Below is a small trained network, with its code and all its weights. Each question gives an input and a target symbol and asks what happens when units are switched off, that is, made to give their printed mean instead of their output.

import numpy as np


def w(rows, s, z=0):
    codes = np.array(rows[::2]) - 128.0
    scale = np.full(codes.shape[1], s)
    scale[-1] = z or s
    return codes * scale


def softmax(a):
    e = np.exp(a - a.max(-1, keepdims=True))
    return e / e.sum(-1, keepdims=True)


def log_softmax(a):
    a = a - a.max(-1, keepdims=True)
    return a - np.log(np.exp(a).sum(-1, keepdims=True))


def net(x, mask):
    ids = ['ΔΠΦΨαβεζηλμξτω'.index(c) for c in x.split()]
    T = len(ids)
    res = E[ids] + P[:T]
    u = 0
    for l in range(3):
        r = res
        for j in range(2):
            rows = slice(3 * j, 3 * j + 3)
            q, k, v = (r @ M[l][rows].T for M in (Q, K, V))
            z = softmax(np.where(np.tri(T) > 0, q @ k.T / 3**0.5, -1e9)) @ v
            o = O[l][rows]
            res = res + np.where(mask[u + j], z, o[:, -1]) @ o[:, :-1]
        u += 2
    return log_softmax(res[-1] @ U[:, :-1].T + U[:, -1])


Q, K, V, O = {}, {}, {}, {}
E = w([
[82,111,126],'Δ',
[113,184,204],'Π',
[99,167,213],'Φ',
[149,223,179],'Ψ',
[132,143,30],'α',
[120,136,88],'β',
[116,165,223],'ε',
[111,144,85],'ζ',
[131,205,190],'η',
[116,63,73],'λ',
[125,84,191],'μ',
[112,136,253],'ξ',
[215,73,145],'τ',
[21,218,82],'ω',
],0.02)
P = w([
[70,60,254],'0',
[117,112,209],'1',
[113,153,169],'2',
[120,156,151],'3',
[100,139,151],'4',
[101,133,145],'5',
[94,125,147],'6',
[111,124,132],'7',
[96,118,131],'8',
[104,111,129],'9',
[114,105,130],'10',
[119,93,130],'11',
[106,97,128],'12',
[86,81,148],'13',
],0.0041)
Q[0] = w([
[146,63,74],'0.h0',
[219,233,85],'0.h0',
[172,66,32],'0.h0',
[211,99,170],'0.h1',
[169,1,166],'0.h1',
[56,110,102],'0.h1',
],0.0094)
K[0] = w([
[192,42,150],'0.h0',
[182,218,53],'0.h0',
[216,49,91],'0.h0',
[254,88,99],'0.h1',
[65,98,108],'0.h1',
[66,201,189],'0.h1',
],0.0089)
V[0] = w([
[123,86,106],'0.h0',
[148,53,254],'0.h0',
[216,141,89],'0.h0',
[179,56,84],'0.h1',
[72,105,67],'0.h1',
[195,50,48],'0.h1',
],0.0071)
O[0] = w([
[86,175,5,94],'0.h0',
[134,98,52,172],'0.h0',
[84,15,106,80],'0.h0',
[182,211,195,43],'0.h1',
[255,135,149,72],'0.h1',
[184,157,124,1],'0.h1',
],0.0044,0.004)
Q[1] = w([
[108,88,161],'1.h0',
[149,216,106],'1.h0',
[251,145,158],'1.h0',
[118,61,46],'1.h1',
[149,53,54],'1.h1',
[178,185,129],'1.h1',
],0.012)
K[1] = w([
[191,70,192],'1.h0',
[142,99,189],'1.h0',
[197,46,56],'1.h0',
[188,129,37],'1.h1',
[190,2,98],'1.h1',
[92,150,161],'1.h1',
],0.01)
V[1] = w([
[210,178,245],'1.h0',
[69,203,51],'1.h0',
[254,109,240],'1.h0',
[121,191,5],'1.h1',
[246,85,83],'1.h1',
[52,10,104],'1.h1',
],0.0072)
O[1] = w([
[217,104,104,252],'1.h0',
[41,99,227,97],'1.h0',
[219,179,76,172],'1.h0',
[95,1,20,54],'1.h1',
[26,158,7,2],'1.h1',
[134,105,116,159],'1.h1',
],0.0068,0.0029)
Q[2] = w([
[42,140,90],'2.h0',
[125,174,68],'2.h0',
[73,208,222],'2.h0',
[180,74,168],'2.h1',
[187,168,237],'2.h1',
[163,194,254],'2.h1',
],0.0091)
K[2] = w([
[145,196,174],'2.h0',
[110,84,93],'2.h0',
[85,108,75],'2.h0',
[151,108,59],'2.h1',
[8,172,47],'2.h1',
[28,125,75],'2.h1',
],0.013)
V[2] = w([
[255,67,214],'2.h0',
[196,24,95],'2.h0',
[145,159,75],'2.h0',
[37,26,81],'2.h1',
[204,147,202],'2.h1',
[54,212,137],'2.h1',
],0.0068)
O[2] = w([
[254,129,91,245],'2.h0',
[88,74,119,63],'2.h0',
[93,57,217,74],'2.h0',
[159,146,107,1],'2.h1',
[55,198,170,252],'2.h1',
[16,22,181,159],'2.h1',
],0.0058,0.0043)
U = w([
[132,197,156,121],'Δ',
[161,123,147,87],'Π',
[183,39,125,200],'Φ',
[237,68,68,3],'Ψ',
[122,16,34,180],'α',
[120,128,80,158],'β',
[139,127,67,114],'ε',
[106,144,75,211],'ζ',
[132,134,76,114],'η',
[114,137,74,104],'λ',
[132,122,78,220],'μ',
[133,192,49,43],'ξ',
[71,255,56,88],'τ',
[33,167,106,30],'ω',
],0.012,0.0051)

Each question gives the input, a string of symbols that net reads in full, and the target symbol t.
The units are the heads (3 rows each of Q, K, V and O). Each row of codes is followed by its name. A weight is (code - 128) times the scale printed after its matrix; where a second scale follows, it is the last column's (O and U).
mask holds one flag per head, layer by layer. A switched-off head (its flag False) gives its mean, the last column of its rows in O, instead of its output. The means were averaged over made-up inputs and are rounded, as every weight is.
A unit's drop is (log p(t) with every unit on - log p(t) with that unit switched off) / (log p(t) with every unit on - log p(t) with every unit switched off).
The circuit of an input: a set's keep is (log p(t) with only the set's units on - log p(t) with every unit switched off) / (log p(t) with every unit on - log p(t) with every unit switched off). Starting from all 6 units, units are removed one at a time, each time the one whose removal leaves the highest keep (on an exact tie, the one counted first), for as long as the keep stays at least 0.8.
circuit, biggest first: the units of the circuit, biggest drop first
most important unit: the unit with the biggest drop
which heads matter: for each layer, one digit per head in row order, 1 if its drop is at least 0.15 and else 0, layers parted by /
drop when u is switched off: that unit's drop, to one decimal
input τ Δ τ α ζ α Φ ω, target ω: circuit, biggest first => [0.h0, 1.h0]
input ε ε τ Δ ω Π Δ, target ω: which heads matter => 11 / 11 / 01
input Ψ β ε Δ α ξ α α Π ξ Δ τ τ ζ, target τ: which heads matter => 11 / 01 / 01
input Φ ω ω ζ, target ω: which heads matter => 01 / 10 / 10
input Π Π η λ α β Φ ξ Π Φ Ψ α, target α: which heads matter => 01 / 11 / 00
input β Δ Ψ Π α τ τ Π Δ, target τ: most important unit => 1.h1
input Δ ω Δ, target ω: which heads matter => 00 / 10 / 10
input Δ Φ β Π Φ α Δ α, target α: which heads matter => 01 / 01 / 00
input ε Δ Δ τ α τ τ α β Φ ξ τ Δ, target τ: which heads matter => 00 / 01 / 01
input ζ Φ τ ξ α τ τ ζ, target τ: circuit, biggest first => [2.h1, 1.h1]
input α μ α α μ Ψ ω τ α, target ω: which heads matter => 10 / 11 / 01
input Φ α μ Δ ε Φ Φ τ, target Ψ: which heads matter => 11 / 00 / 10
input ε λ Φ α β Δ ζ τ ζ β ω β, target ω: which heads matter => 10 / 10 / 01
input τ ε Φ τ Ψ Φ β Φ ω β, target ω: which heads matter => 11 / 11 / 01
input Π τ ξ ζ μ τ β, target τ: circuit, biggest first => [1.h1, 2.h1]
input α η α α ω α Π τ μ α, target τ: which heads matter => 10 / 00 / 11
input Φ ξ Φ α ζ ξ ε Δ τ, target Ψ: circuit, biggest first => [0.h1, 2.h1, 1.h1]
input α α ξ α α β τ α, target τ: most important unit => 2.h1
input Π τ Δ Δ Φ ζ α τ η Π α α Δ, target α: which heads matter => 11 / 11 / 00
input η Ψ α Ψ ω, target ω: most important unit => 1.h0
input β η ω ω α, target ω: which heads matter => 00 / 10 / 01
input τ α β Φ Φ α η τ Φ ξ ω β ω Φ, target Φ: drop when 0.h0 is switched off => -0.1
input Π ε η Φ τ Π β, target τ: drop when 2.h0 is switched off => 0.1
input ξ α ξ α λ ζ τ ξ Φ ω Φ Φ, target Φ: drop when 2.h0 is switched off => 0.3
input Π β λ ω ζ, target ω: drop when 0.h0 is switched off => 0.1
